Here is a tiny trained network, its code and every weight. The questions are about switching its units off for an input and a class, where a switched-off unit gives its printed mean instead of its output.

import numpy as np


def w(rows, s, z=0):
    codes = np.array(rows[::2]) - 128.0
    scale = np.full(codes.shape[1], s)
    scale[-1] = z or s
    return codes * scale


def f(y):
    return y / 2 * (1 + np.tanh(0.7978845608 * (y + 0.044715 * y**3)))


def log_softmax(a):
    a = a - a.max(-1, keepdims=True)
    return a - np.log(np.exp(a).sum(-1, keepdims=True))


def net(x, mask):
    res = np.array(x, float).reshape(1, 4) / 4 @ E
    y = f(res @ A[0][:, :-1].T + A[0][:, -1])
    res = res + np.where(mask, y, B[0][:, -1]) @ B[0][:, :-1]
    return log_softmax(res[-1] @ U[:, :-1].T + U[:, -1])


A, B = {}, {}
E = w([
[117,193,68,200,125],'x0',
[181,162,205,188,105],'x1',
[155,135,78,55,2],'x2',
[182,89,97,177,116],'x3',
],0.0094)
A[0] = w([
[145,130,124,65,31,131],'neuron 1',
[107,80,187,66,122,112],'neuron 2',
[158,168,172,134,65,64],'neuron 3',
[106,151,99,167,119,14],'neuron 4',
[191,30,132,72,150,111],'neuron 5',
[179,154,76,42,54,86],'neuron 6',
[220,51,99,206,184,222],'neuron 7',
[159,197,126,203,145,198],'neuron 8',
[80,241,123,142,133,100],'neuron 9',
[148,86,90,60,22,54],'neuron 10',
[126,105,146,116,209,94],'neuron 11',
[21,106,60,176,103,203],'neuron 12',
[127,151,206,49,129,233],'neuron 13',
[146,81,67,155,139,3],'neuron 14',
[148,136,92,186,101,180],'neuron 15',
[161,2,175,127,100,127],'neuron 16',
[251,136,246,125,130,179],'neuron 17',
[59,140,150,196,190,236],'neuron 18',
[51,88,49,69,162,82],'neuron 19',
[67,72,49,54,200,168],'neuron 20',
[147,77,121,74,194,177],'neuron 21',
[143,159,72,187,103,172],'neuron 22',
[156,166,146,107,48,123],'neuron 23',
[209,182,41,86,72,157],'neuron 24',
[156,71,114,186,148,54],'neuron 25',
[74,217,152,91,122,41],'neuron 26',
[229,154,103,214,105,208],'neuron 27',
[171,140,203,140,97,131],'neuron 28',
[119,64,31,74,132,187],'neuron 29',
],0.0096,0.0031)
B[0] = w([
[155,123,170,99,146,247],'neuron 1',
[72,161,111,100,89,200],'neuron 2',
[188,160,152,137,210,169],'neuron 3',
[71,129,130,178,148,132],'neuron 4',
[50,180,110,100,123,204],'neuron 5',
[127,125,190,149,161,250],'neuron 6',
[148,92,198,2,130,223],'neuron 7',
[138,188,150,81,101,204],'neuron 8',
[54,148,146,84,127,176],'neuron 9',
[128,145,194,149,173,254],'neuron 10',
[141,171,180,177,183,170],'neuron 11',
[110,169,151,57,93,200],'neuron 12',
[89,132,115,22,73,226],'neuron 13',
[127,137,136,100,103,138],'neuron 14',
[53,159,135,26,147,175],'neuron 15',
[34,137,105,92,41,206],'neuron 16',
[132,246,106,91,103,241],'neuron 17',
[126,136,202,57,123,228],'neuron 18',
[168,187,106,96,117,219],'neuron 19',
[212,187,132,91,95,251],'neuron 20',
[139,190,141,62,124,191],'neuron 21',
[55,161,149,113,99,188],'neuron 22',
[129,149,176,171,182,200],'neuron 23',
[122,100,208,99,113,239],'neuron 24',
[123,100,168,130,125,150],'neuron 25',
[93,50,160,146,88,159],'neuron 26',
[126,163,147,40,34,222],'neuron 27',
[161,190,46,68,130,183],'neuron 28',
[151,224,183,83,114,235],'neuron 29',
],0.0069,0.0074)
U = w([
[105,118,182,77,113,253],'0',
[199,203,143,104,140,206],'1',
[185,140,255,125,210,111],'2',
[6,137,107,80,73,103],'3',
[181,141,105,118,123,116],'4',
[106,17,153,245,103,3],'5',
[127,63,87,141,137,3],'6',
[220,28,80,179,189,3],'7',
],0.0083,0.0033)

Each question gives the input, the list of numbers given to net, and the class t.
The units are the neurons (one row each of A and B). Each row of codes is followed by its name. A weight is (code - 128) times the scale printed after its matrix; where a second scale follows, it is the last column's (A, B and U).
mask holds one flag per neuron, in row order. A switched-off neuron (its flag False) gives its mean, the last column of its row in B, instead of its output. The means were averaged over made-up inputs and are rounded, as every weight is.
A unit's drop is (log p(t) with every unit on - log p(t) with that unit switched off) / (log p(t) with every unit on - log p(t) with every unit switched off).
The circuit of an input: a set's keep is (log p(t) with only the set's units on - log p(t) with every unit switched off) / (log p(t) with every unit on - log p(t) with every unit switched off). Starting from the 12 units with the biggest drops (on a tie, the unit counted first), units are removed one at a time, each time the one whose removal leaves the highest keep (on an exact tie, the one counted first), for as long as the keep stays at least 0.8.
units of the circuit, in order: the units of the circuit, biggest drop first
most important unit: the unit with the biggest drop
top k neurons: the k neurons with the biggest drops, biggest first
drop of u: that unit's drop, to one decimal
input [-4,7,-5,-1], class 1: units of the circuit, in order => [neuron 17; neuron 28]
input [2,2,-8,8], class 0: units of the circuit, in order => [neuron 27; neuron 7]
input [-3,-7,4,5], class 1: top 3 neurons => [neuron 20; neuron 29; neuron 19]
input [-6,1,2,5], class 3: units of the circuit, in order => [neuron 16; neuron 5]
input [4,1,1,0], class 3: most important unit => neuron 20
input [-7,-2,8,4], class 2: units of the circuit, in order => [neuron 10; neuron 6]
input [6,6,-6,7], class 0: top 2 neurons => [neuron 27; neuron 7]
input [-2,8,-1,-4], class 1: top 2 neurons => [neuron 17; neuron 28]
input [0,-7,8,4], class 2: units of the circuit, in order => [neuron 10; neuron 6; neuron 1]
input [-4,-8,4,-4], class 1: units of the circuit, in order => [neuron 20; neuron 19]
input [-8,-8,-6,-7], class 1: top 3 neurons => [neuron 20; neuron 19; neuron 11]
input [-8,-2,1,-6], class 3: units of the circuit, in order => [neuron 2; neuron 13]
input [-8,6,5,-5], class 3: units of the circuit, in order => [neuron 13; neuron 16]
input [-8,-4,-5,4], class 3: top 2 neurons => [neuron 16; neuron 5]
input [8,4,3,-6], class 3: most important unit => neuron 9
input [4,4,-2,6], class 0: top 2 neurons => [neuron 7; neuron 27]
input [-7,7,-4,6], class 1: top 2 neurons => [neuron 17; neuron 28]
input [4,-8,-6,-6], class 1: top 2 neurons => [neuron 20; neuron 19]
input [-5,3,2,0], class 3: top 2 neurons => [neuron 16; neuron 20]
input [-5,7,0,2], class 1: units of the circuit, in order => [neuron 17]
input [5,-7,-3,-4], class 1: units of the circuit, in order => [neuron 20; neuron 19]
input [7,5,-7,-7], class 0: top 2 neurons => [neuron 9; neuron 10]
input [6,-2,-6,6], class 0: top 2 neurons => [neuron 7; neuron 27]
input [6,-7,8,-8], class 0: top 2 neurons => [neuron 26; neuron 24]
input [-2,-7,6,4], class 1: drop of neuron 19 => 0.3
input [-8,-4,8,1], class 2: drop of neuron 1 => 0.3
input [7,1,-2,1], class 3: drop of neuron 16 => -0.1
input [-6,-1,-3,-5], class 3: drop of neuron 2 => 0.2
